Look-ups in named tables: a row name and a column name give one cell, copied from the table.

pav =
          zopu   gagi    zag  ritip   migi  nateku  bolez    sal    muk
tuv      54828  45516  63897  43658  68897   34408  45516  90129  47597
kizoz    69070  41328  69734  55487  52729   22264  41328  74615  56635
gav      66678  53998  75351  41890  53682   22280  53998  72002  71070
sefip    66086  50063  74153  48806  54075   24809  50063  78937  51680
dugugo   72904  44969  68159  48971  78610   38771  44969  82995  75619
gusulak  69437  62550  73258  44349  49431   21192  62550  64920  63546
zim      51527  47276  74898  36626  62129   34893  47276  86239  55749
fuv      66352  41092  70578  49135  68160   31626  41092  85775  64197
fipon    76985  42008  59108  64972  63684   25202  42008  75421  72117

nateku of tuv: 34408
sal of kizoz: 74615
gagi of sefip: 50063
nateku of dugugo: 38771
sal of gav: 72002
muk of kizoz: 56635
nateku of fuv: 31626
muk of gav: 71070
migi of gusulak: 49431
zag of gav: 75351
sal of dugugo: 82995
ritip of kizoz: 55487
bolez of zim: 47276
migi of kizoz: 52729
nateku of zim: 34893
nateku of sefip: 24809

dubek:
|  | furuded | funamiz | mivan | pesamu | tabofad | tedi | rezika | modudan | pulu | fum |
|---|---|---|---|---|---|---|---|---|---|---|
| sekitak | 104 | 167 | 72 | 122 | 151 | 106 | 51 | 132 | 116 | 166 |
| sem | 59 | 58 | 114 | 96 | 176 | 117 | 141 | 91 | 104 | 153 |
| filugi | 102 | 95 | 136 | 163 | 90 | 111 | 155 | 132 | 105 | 135 |
| vas | 106 | 177 | 187 | 137 | 85 | 112 | 104 | 107 | 119 | 196 |
| fekasof | 157 | 132 | 109 | 109 | 122 | 142 | 69 | 119 | 142 | 106 |
| lodota | 78 | 105 | 139 | 153 | 172 | 99 | 81 | 178 | 75 | 78 |
| dofuma | 148 | 189 | 127 | 130 | 78 | 79 | 115 | 91 | 95 | 72 |
| molev | 119 | 97 | 163 | 64 | 80 | 104 | 135 | 128 | 136 | 94 |
| mebeven | 101 | 67 | 159 | 119 | 196 | 96 | 143 | 138 | 98 | 16 |
| mufi | 121 | 55 | 83 | 152 | 60 | 105 | 70 | 95 | 68 | 70 |
| bukun | 117 | 93 | 89 | 51 | 150 | 86 | 213 | 92 | 121 | 11 |
| dodul | 110 | 168 | 57 | 164 | 98 | 148 | 135 | 120 | 124 | 69 |

filugi, modudan => 132
dodul, tedi => 148
bukun, pulu => 121
sem, mivan => 114
vas, tedi => 112
sekitak, rezika => 51
molev, tabofad => 80
sem, funamiz => 58

gez =
	tofafu	luzuf
fidoze	26.122	37.055
nakado	39.954	35.437
lef	61.433	59.042
fod	41.216	43.601
tizev	72.115	72.351
pasof	37.237	50.630
dekedek	93.338	94.221
zanika	80.198	67.709
gegag	61.161	53.118
lig	10.119	11.094
tugiveb	81.485	70.876
sed	58.393	58.604

nakado, luzuf => 35.437
fod, tofafu => 41.216
tizev, luzuf => 72.351
nakado, tofafu => 39.954
fidoze, luzuf => 37.055
sed, luzuf => 58.604
sed, tofafu => 58.393
tugiveb, luzuf => 70.876
dekedek, luzuf => 94.221
lig, luzuf => 11.094
dekedek, tofafu => 93.338
pasof, luzuf => 50.630
pasof, tofafu => 37.237

namuz:
	zaf	terut	mimem	birilag
dofod	37	99	126	211
sovo	144	114	135	141
gigiva	74	139	127	148
vesaf	102	130	97	102
ter	46	100	128	210
zoduva	103	128	102	107
kam	72	151	147	160
simo	117	115	126	142
pufo	107	125	115	130
bobin	129	128	126	127
nedino	146	117	132	132
non	100	132	93	101
gozen	68	122	90	130
ros	68	142	126	149

zaf of pufo is 107
zaf of sovo is 144
zaf of gigiva is 74
mimem of ros is 126
mimem of simo is 126
birilag of kam is 160
birilag of pufo is 130
Row with the largest zaf: nedino

meka =
         turofud  nibi  nakefev  fotab
rab          169   223      153    118
kir           94   165      186    114
domusef      168   214      124    157
miled        132   128      122    122
fudulu       111   175      141    144
mesafi        89   135      218     76
kep          176    31      120     81
bekefab       82   208       99    225
leva         118   192      160    116
kag           67   173      202    114
gumeru        90   167      122    173
topu         181   151      114    134

What is the turofud of kep in meka?
176
What is the nakefev of mesafi in meka?
218
What is the nibi of domusef in meka?
214
What is the fotab of mesafi in meka?
76
What is the nakefev of gumeru in meka?
122
What is the turofud of rab in meka?
169
What is the nakefev of topu in meka?
114
What is the nibi of miled in meka?
128
What is the fotab of domusef in meka?
157
What is the nakefev of miled in meka?
122
What is the nibi of kep in meka?
31
What is the nakefev of fudulu in meka?
141

Table voki
	zur	tuf	fof	dit	lirez	fotibe	big	pitupo	tos	gopupa
zumavo	64601	62705	64080	60378	62797	70090	67549	62638	59444	62938
pimukot	67013	75704	58612	71031	54299	53879	46851	82385	51295	66410
rezite	56160	47107	56789	60378	75544	77295	53220	37248	46406	45575
pafiso	73042	60105	51322	63929	62797	68289	72326	79564	65962	49048
buzi	44101	40607	27628	72214	70445	84501	38890	574	33369	38630
mubip	58571	69205	75015	36704	59398	52077	85063	68280	59444	42103
bigef	60983	64005	62257	63929	66196	64686	70734	71101	64333	54256
riso	74248	70505	33096	54459	66196	80898	69141	51353	87148	78564
limol	63395	52306	73193	65112	50900	32263	59588	54175	64333	82037
bep	79072	56206	49499	63929	59398	68289	64365	68280	65962	59465

tos of mubip = 59444
zur of limol = 63395
gopupa of rezite = 45575
fotibe of limol = 32263
dit of bep = 63929
gopupa of buzi = 38630
gopupa of pafiso = 49048
dit of zumavo = 60378
dit of buzi = 72214
fof of pimukot = 58612
dit of pimukot = 71031
big of mubip = 85063
pitupo of rezite = 37248
lirez of limol = 50900
fof of mubip = 75015
lirez of zumavo = 62797
lirez of bigef = 66196
fotibe of zumavo = 70090
Row with the largest zur: bep

